Below is a small trained network, with its code and all its weights. Each question gives an input and a target symbol and asks what happens when units are switched off, that is, made to give their printed mean instead of their output.

import numpy as np


def w(rows, s, z=0):
    codes = np.array(rows[::2]) - 128.0
    scale = np.full(codes.shape[1], s)
    scale[-1] = z or s
    return codes * scale


def norm(h):
    return h / np.sqrt((h * h).mean(-1, keepdims=True) + 1e-5)


def f(y):
    return y / 2 * (1 + np.tanh(0.7978845608 * (y + 0.044715 * y**3)))


def softmax(a):
    e = np.exp(a - a.max(-1, keepdims=True))
    return e / e.sum(-1, keepdims=True)


def log_softmax(a):
    a = a - a.max(-1, keepdims=True)
    return a - np.log(np.exp(a).sum(-1, keepdims=True))


def net(x, mask):
    ids = ['βγδζθλξπτψ'.index(c) for c in x.split()]
    T = len(ids)
    res = E[ids] + P[:T]
    u = 0
    for l in range(3):
        q, k, v = (norm(res) @ M[l].T for M in (Q, K, V))
        z = softmax(np.where(np.tri(T) > 0, q @ k.T / 2**0.5, -1e9)) @ v
        res = res + np.where(mask[u], z, O[l][:, -1]) @ O[l][:, :-1]
        u += 1
        y = f(norm(res) @ A[l][:, :-1].T + A[l][:, -1])
        res = res + np.where(mask[u : u + 12], y, B[l][:, -1]) @ B[l][:, :-1]
        u += 12
    return log_softmax(norm(res)[-1] @ U[:, :-1].T + U[:, -1])


Q, K, V, O, A, B = {}, {}, {}, {}, {}, {}
E = w([
[126,135,179,87],'β',
[227,139,187,165],'γ',
[83,168,116,134],'δ',
[128,74,5,77],'ζ',
[60,80,152,114],'θ',
[229,84,229,155],'λ',
[96,204,52,174],'ξ',
[188,114,222,112],'π',
[84,91,98,149],'τ',
[89,12,255,123],'ψ',
],0.014)
P = w([
[81,148,87,141],'0',
[138,73,163,202],'1',
[138,174,136,9],'2',
[117,135,99,164],'3',
[127,93,191,185],'4',
[181,160,108,60],'5',
[110,138,103,158],'6',
[120,100,198,182],'7',
[189,153,96,83],'8',
[103,142,105,152],'9',
[114,98,166,198],'10',
[215,115,84,145],'11',
],0.016)
Q[0] = w([
[148,181,5,140],'0.h0',
[232,16,2,64],'0.h0',
],0.0037)
K[0] = w([
[99,107,101,103],'0.h0',
[154,90,4,79],'0.h0',
],0.012)
V[0] = w([
[3,47,73,54],'0.h0',
[76,134,136,156],'0.h0',
],0.006)
O[0] = w([
[127,197,255,56,253],'0.h0',
[143,84,126,106,170],'0.h0',
],0.0083,0.00064)
A[0] = w([
[122,169,152,107,135],'0.n0',
[65,120,184,230,159],'0.n1',
[82,120,53,104,228],'0.n2',
[225,144,127,194,107],'0.n3',
[177,197,118,90,222],'0.n4',
[191,102,78,169,254],'0.n5',
[98,98,153,105,122],'0.n6',
[127,197,112,191,106],'0.n7',
[134,82,67,63,86],'0.n8',
[128,117,150,116,99],'0.n9',
[139,249,126,97,155],'0.n10',
[114,152,90,89,154],'0.n11',
],0.011,0.0031)
B[0] = w([
[53,116,141,205,136],'0.n0',
[149,201,160,168,254],'0.n1',
[197,132,161,118,192],'0.n2',
[114,155,115,82,194],'0.n3',
[46,146,251,41,191],'0.n4',
[168,133,248,76,215],'0.n5',
[162,73,130,124,151],'0.n6',
[155,4,96,154,151],'0.n7',
[177,82,172,254,164],'0.n8',
[124,65,41,80,131],'0.n9',
[80,78,212,73,186],'0.n10',
[191,181,194,143,158],'0.n11',
],0.0069,0.0062)
Q[1] = w([
[160,246,235,158],'1.h0',
[247,51,248,253],'1.h0',
],0.0029)
K[1] = w([
[184,3,82,145],'1.h0',
[247,91,168,102],'1.h0',
],0.0043)
V[1] = w([
[23,210,18,20],'1.h0',
[1,206,173,15],'1.h0',
],0.0043)
O[1] = w([
[175,10,250,237,2],'1.h0',
[111,254,67,160,110],'1.h0',
],0.0076,0.0068)
A[1] = w([
[124,2,127,57,60],'1.n0',
[166,148,120,210,128],'1.n1',
[129,196,174,55,212],'1.n2',
[162,133,130,54,120],'1.n3',
[159,74,141,116,63],'1.n4',
[114,124,86,54,232],'1.n5',
[55,150,115,181,153],'1.n6',
[158,142,143,139,126],'1.n7',
[135,155,196,116,99],'1.n8',
[91,54,134,37,5],'1.n9',
[160,113,151,188,75],'1.n10',
[138,117,207,39,131],'1.n11',
],0.013,0.0031)
B[1] = w([
[214,102,127,122,159],'1.n0',
[135,145,178,120,142],'1.n1',
[179,87,80,128,248],'1.n2',
[112,153,149,174,186],'1.n3',
[171,169,156,109,135],'1.n4',
[254,165,206,210,172],'1.n5',
[92,110,133,55,151],'1.n6',
[100,85,141,51,140],'1.n7',
[71,105,43,124,179],'1.n8',
[179,106,130,82,159],'1.n9',
[117,166,142,77,130],'1.n10',
[75,147,145,135,236],'1.n11',
],0.0088,0.013)
Q[2] = w([
[39,99,53,255],'2.h0',
[128,76,189,142],'2.h0',
],0.0063)
K[2] = w([
[146,164,76,45],'2.h0',
[185,10,253,15],'2.h0',
],0.0071)
V[2] = w([
[67,65,128,84],'2.h0',
[121,253,24,137],'2.h0',
],0.0076)
O[2] = w([
[254,26,246,71,7],'2.h0',
[169,74,50,75,103],'2.h0',
],0.0097,0.0012)
A[2] = w([
[168,204,135,88,65],'2.n0',
[166,140,164,97,69],'2.n1',
[142,107,175,118,95],'2.n2',
[135,149,47,129,203],'2.n3',
[203,108,87,108,223],'2.n4',
[156,132,148,123,2],'2.n5',
[196,153,121,131,80],'2.n6',
[133,109,184,252,216],'2.n7',
[83,129,186,115,98],'2.n8',
[77,103,126,147,98],'2.n9',
[146,180,143,126,157],'2.n10',
[180,106,179,73,164],'2.n11',
],0.014,0.0037)
B[2] = w([
[88,139,87,107,219],'2.n0',
[104,223,85,108,186],'2.n1',
[186,137,47,250,163],'2.n2',
[180,117,186,147,199],'2.n3',
[28,97,166,97,232],'2.n4',
[154,196,130,77,129],'2.n5',
[74,147,145,45,189],'2.n6',
[66,3,94,173,167],'2.n7',
[154,185,73,119,177],'2.n8',
[59,161,136,19,125],'2.n9',
[63,98,121,136,192],'2.n10',
[54,176,102,164,254],'2.n11',
],0.0054,0.0078)
U = w([
[161,173,84,163,173],'β',
[124,153,134,232,157],'γ',
[117,145,119,117,81],'δ',
[98,61,163,218,167],'ζ',
[99,90,174,95,37],'θ',
[122,139,138,109,54],'λ',
[169,56,23,123,219],'ξ',
[116,67,125,116,78],'π',
[172,133,246,120,252],'τ',
[114,126,159,100,80],'ψ',
],0.012,0.003)

Each question gives the input, a string of symbols that net reads in full, and the target symbol t.
The units are the heads (2 rows each of Q, K, V and O) and the neurons (one row each of A and B). Each row of codes is followed by its name. A weight is (code - 128) times the scale printed after its matrix; where a second scale follows, it is the last column's (O, A, B and U).
mask holds one flag per unit, layer by layer, with each layer's heads first. A switched-off unit (its flag False) gives its mean, the last column of its rows in O or B, instead of its output. The means were averaged over made-up inputs and are rounded, as every weight is.
A unit's drop is (log p(t) with every unit on - log p(t) with that unit switched off) / (log p(t) with every unit on - log p(t) with every unit switched off).
The circuit of an input: a set's keep is (log p(t) with only the set's units on - log p(t) with every unit switched off) / (log p(t) with every unit on - log p(t) with every unit switched off). Starting from the 12 units with the biggest drops (on a tie, the unit counted first), units are removed one at a time, each time the one whose removal leaves the highest keep (on an exact tie, the one counted first), for as long as the keep stays at least 0.8.
units of the circuit, in order: the units of the circuit, biggest drop first
most important unit: the unit with the biggest drop
top k neurons: the k neurons with the biggest drops, biggest first
top k neurons in layer l: the k neurons of layer l with the biggest drops, biggest first
input β ψ ξ, target τ: units of the circuit, in order	(0.n10 2.h0)
input ζ λ β δ ψ τ, target τ: units of the circuit, in order	(1.n5)
input ζ ζ π λ, target ξ: top 4 neurons	(0.n2 1.n8 0.n8 1.n9)
input γ ζ β π θ τ β, target ζ: top 3 neurons	(0.n4 2.n7 1.n3)
input γ ψ γ γ λ δ τ, target ζ: top 3 neurons	(0.n2 0.n5 2.n7)
input π π γ τ ζ λ ψ, target β: top 2 neurons	(1.n2 0.n1)
input γ ψ ξ ψ λ γ β, target ζ: top 3 neurons	(2.n7 0.n4 0.n7)
input γ ζ τ δ, target ζ: top 2 neurons	(0.n7 2.n7)
input λ π δ ζ, target γ: top 3 neurons	(1.n3 0.n8 0.n5)
input ζ γ β θ δ γ τ, target ξ: top 2 neurons in layer 1	(1.n5 1.n9)
input ψ ζ ζ ψ ζ λ ξ δ ζ ψ ζ δ, target τ: units of the circuit, in order	(0.n10 0.h0)
input λ λ ψ θ, target γ: units of the circuit, in order	(0.h0 1.h0 1.n5)
input ψ γ π γ ψ γ π δ δ β ψ τ, target τ: top 2 neurons in layer 1	(1.n5 1.n8)
input π γ ζ ζ, target β: most important unit	2.h0
input θ ψ δ λ δ ζ θ ψ θ, target τ: top 2 neurons in layer 1	(1.n5 1.n9)
input γ ψ π θ, target ζ: top 2 neurons	(2.n7 0.n2)
input ζ ψ θ π δ ζ ζ ξ ζ θ, target ξ: top 3 neurons	(0.n1 0.n8 1.n9)
input ζ ξ γ λ π β ζ ζ π τ, target ξ: top 3 neurons in layer 0	(0.n8 0.n1 0.n5)
input λ ψ θ β, target γ: top 2 neurons in layer 0	(0.n4 0.n5)
input γ τ γ ζ δ ψ ζ, target ζ: most important unit	1.h0
input λ π ψ ψ δ ζ π, target γ: top 3 neurons	(1.n3 0.n4 1.n6)
input π λ ψ δ ζ π ζ π τ θ, target β: top 2 neurons in layer 1	(1.n6 1.n3)
input ζ β ξ ζ τ λ ψ τ ψ ξ, target ξ: top 2 neurons	(1.n9 1.n0)
input ζ β δ ψ ψ λ δ, target ξ: top 3 neurons in layer 1	(1.n9 1.n0 1.n10)
